After every row comes roughly how far along a hidden order it lies, from 0 to 15.
[ -4 -22  34 -11 -23   4 -41  -8  -6  22   0 -10   7   0   3  16  -4   7
  -4] : 10
[ -7  -9   2   6 -15   1  -3  -2   3 -17  -2   6  -1  13   3  -6   9  -5
   0] : 6
[ -2  -5  22   1  21  -3 -43 -10   6  -8   0   7   3   6  -5   4   7   6
  -3] : 4
[  5  -7   5  -2  -3  -6  12  -2  -5  23   1  -8   8 -12   7   2  -7   1
   4] : 14
[ -5  -9   4   4   4  -2 -17  -6   3  -9  -1   4   1   8   0  -1   8  -1
  -2] : 6
[  6  17 -21   9  36  -3   1   3   9 -19   2  11  -4   7 -10  -6   2   1
   7] : 2
[ 10  13 -25   6  40  -6   1   3  12  -3   3   1   2 -12 -14  -3   2   5
  12] : 9
[ -6 -22  23  -4 -30   1  -4  -4  -9  11  -1  -6   4   4  11   5   1  -2
  -3] : 11
[  2  -1 -35   7  -7  -1  31   7   4  -5  -1  -5   0  -3   1 -10   1  -5
  12] : 11
[ -9 -32  26 -11 -58   7 -18  -5  -7  18  -3 -16   9   2  11   9  -1   2
  -3] : 15
[ -2  -6 -12   3 -10  -2  15   0   1  -3  -2  -1   2   0   7  -3   0  -4
   4] : 10
[ -6 -17  13   4  -7  -3  -6  -5  -2  -6  -2   4   2   9   6  -2   7  -3
  -1] : 7
[  0 -15  13  -6 -25  -1   1  -2  -6  22  -1 -11   7  -7  11   6  -8   1
   1] : 14
[-2 -9 -4  2 -7 -3  8 -2 -2  5 -1 -3  3 -3  9 -1 -1 -3  2] : 10
[ -2   5  -8   9  10   2 -10   1   4 -30   0  14  -6  16  -8  -6   9  -3
   3] : 0
[ -3 -14  21   1  16  -4 -28  -9   0   0   0   3   3   4   0   4   7   3
  -4] : 6
[  9   9 -24   4  33  -3  -1   2  12  -5   2  -1  -1 -10 -16  -4   0   5
  11] : 8
[ -8 -22  31  -8 -31   6 -25  -7  -7   7  -2  -2   3   8   9  11   0   2
  -6] : 7
[ -8   5 -10  10  -5   4  -1   3   3 -37  -2  15  -7  19  -3  -9  10  -6
   2] : 0
[  3  -3 -17   2   5  -3   7   1   3   3   0  -4   2  -6  -1  -2  -1   0
   8] : 10
[  5  13 -30  10  20  -4  21   4  10 -14   1   6  -3  -1  -6 -11   3  -2
  10] : 6
[ -7 -16  20   2  -4  -2 -13  -6  -4   0  -1   2   3   7   7   0   7  -3
  -3] : 8

Next part:
[ 23   8 -12  -5   9  -4  -5 -15  15  12  19  28 -15 -37 -21   7] : 12
[ 40 -15   6  28 -23  -9 -25 -23  17  26  20  25 -60 -18 -11  -8] : 2
[  9  22  -5   6   3 -10  -3 -24  13  12  11   6 -18 -30 -16   2] : 8
[ 18  14  -1  12   1  -6  -1  -7  11  11  16  -1 -12 -34 -19   7] : 14
[  1  13 -14  -2   4  -7   3  -7  25   6   9  15  -3 -33 -17   3] : 8
[  1  31   5  24  -8 -20  -4 -12  13   9   9 -24 -13 -24 -10  -1] : 14
[ 11  12  -2   0   4  -2   3 -31   2   6  12  14 -15 -15  -6   5] : 1
[  7  14  -3   7   8  -4   2 -19   5  11   9  30 -14 -33  -7   5] : 0
[  8   1  -8   4   7  -7   9 -17  -6  13  11   1 -11 -22 -15  11] : 5
[ 14  22   3  16  -4  -9  -7 -23  10  14  19   1 -19 -27 -13   2] : 10
[ -7  23   0  21  -3 -12   3 -32  -3   7  12  -7 -10 -18 -13   6] : 7
[  4  14 -11  10   4   8   8 -28  13   9  12 -13  -5 -20 -10   6] : 15
[  8   6  -5   1   6 -11   3 -18  -5  15  12  -3  -5 -24 -22   8] : 15
[ 32 -19  -4   6  -2  -7  -9 -22  -1  17  27  33 -30 -22 -25   6] : 10
[ 21   6   2  20  -6  -4  -6 -15  -4  19  18  10 -30 -24 -12   5] : 5
[  2   7  -2  17  -2  -5   2 -29  -4  17  12   1 -22 -19 -16   3] : 8
[ -3  22 -11  -1  12  -8   7 -45   0   8  11  16  -2 -33 -17   9] : 4
[  8  10   0  18   2  -5   4 -10  -5  13  16  12 -12  -4  -7  10] : 2
[ -4  27  -6   4   5 -14   1 -19  10   4  11   0   3 -26 -22   7] : 9
[ 21   6  -3  13  -6  -1  -7 -24   6  17  18  -3 -25 -19 -12   5] : 10
[  3  27  -4   2   9  -8  -1 -17  18   8   9   9  -3 -39 -13   2] : 13
[ 36  -5   0  12  -8 -10 -15  -6  11  23  27  16 -34 -30 -20   0] : 11
[ 12  14  -4  19   0 -15  -3 -10  10  15  16   2 -11 -35 -21   6] : 14
[  6  13  -9   7   3 -13   8 -22   1  10  19  -5  -8 -19 -19  10] : 8
[  7  29  -2   3  10  -4   6 -12   3   6   9   9   6 -37 -16  11] : 11
[  9  14  -9  -7  10  -2   7 -26   5  10  10  17 -14 -29 -10   7] : 1
[  4   6  -9  -1  14   1   9 -14  -8   3   3  12   4 -20 -13  10] : 15
[ 11  14   2  18   0 -18  -2 -14   2  10  19   7 -18 -30 -21   5] : 8
[ 11  -4  -7   1   3  -8   1 -20  -1  10  18  20 -18 -17 -18   5] : 6
[ 27   5  -3  10  -2  -6  -8  -9  14  17  22  10 -23 -34 -17   3] : 11
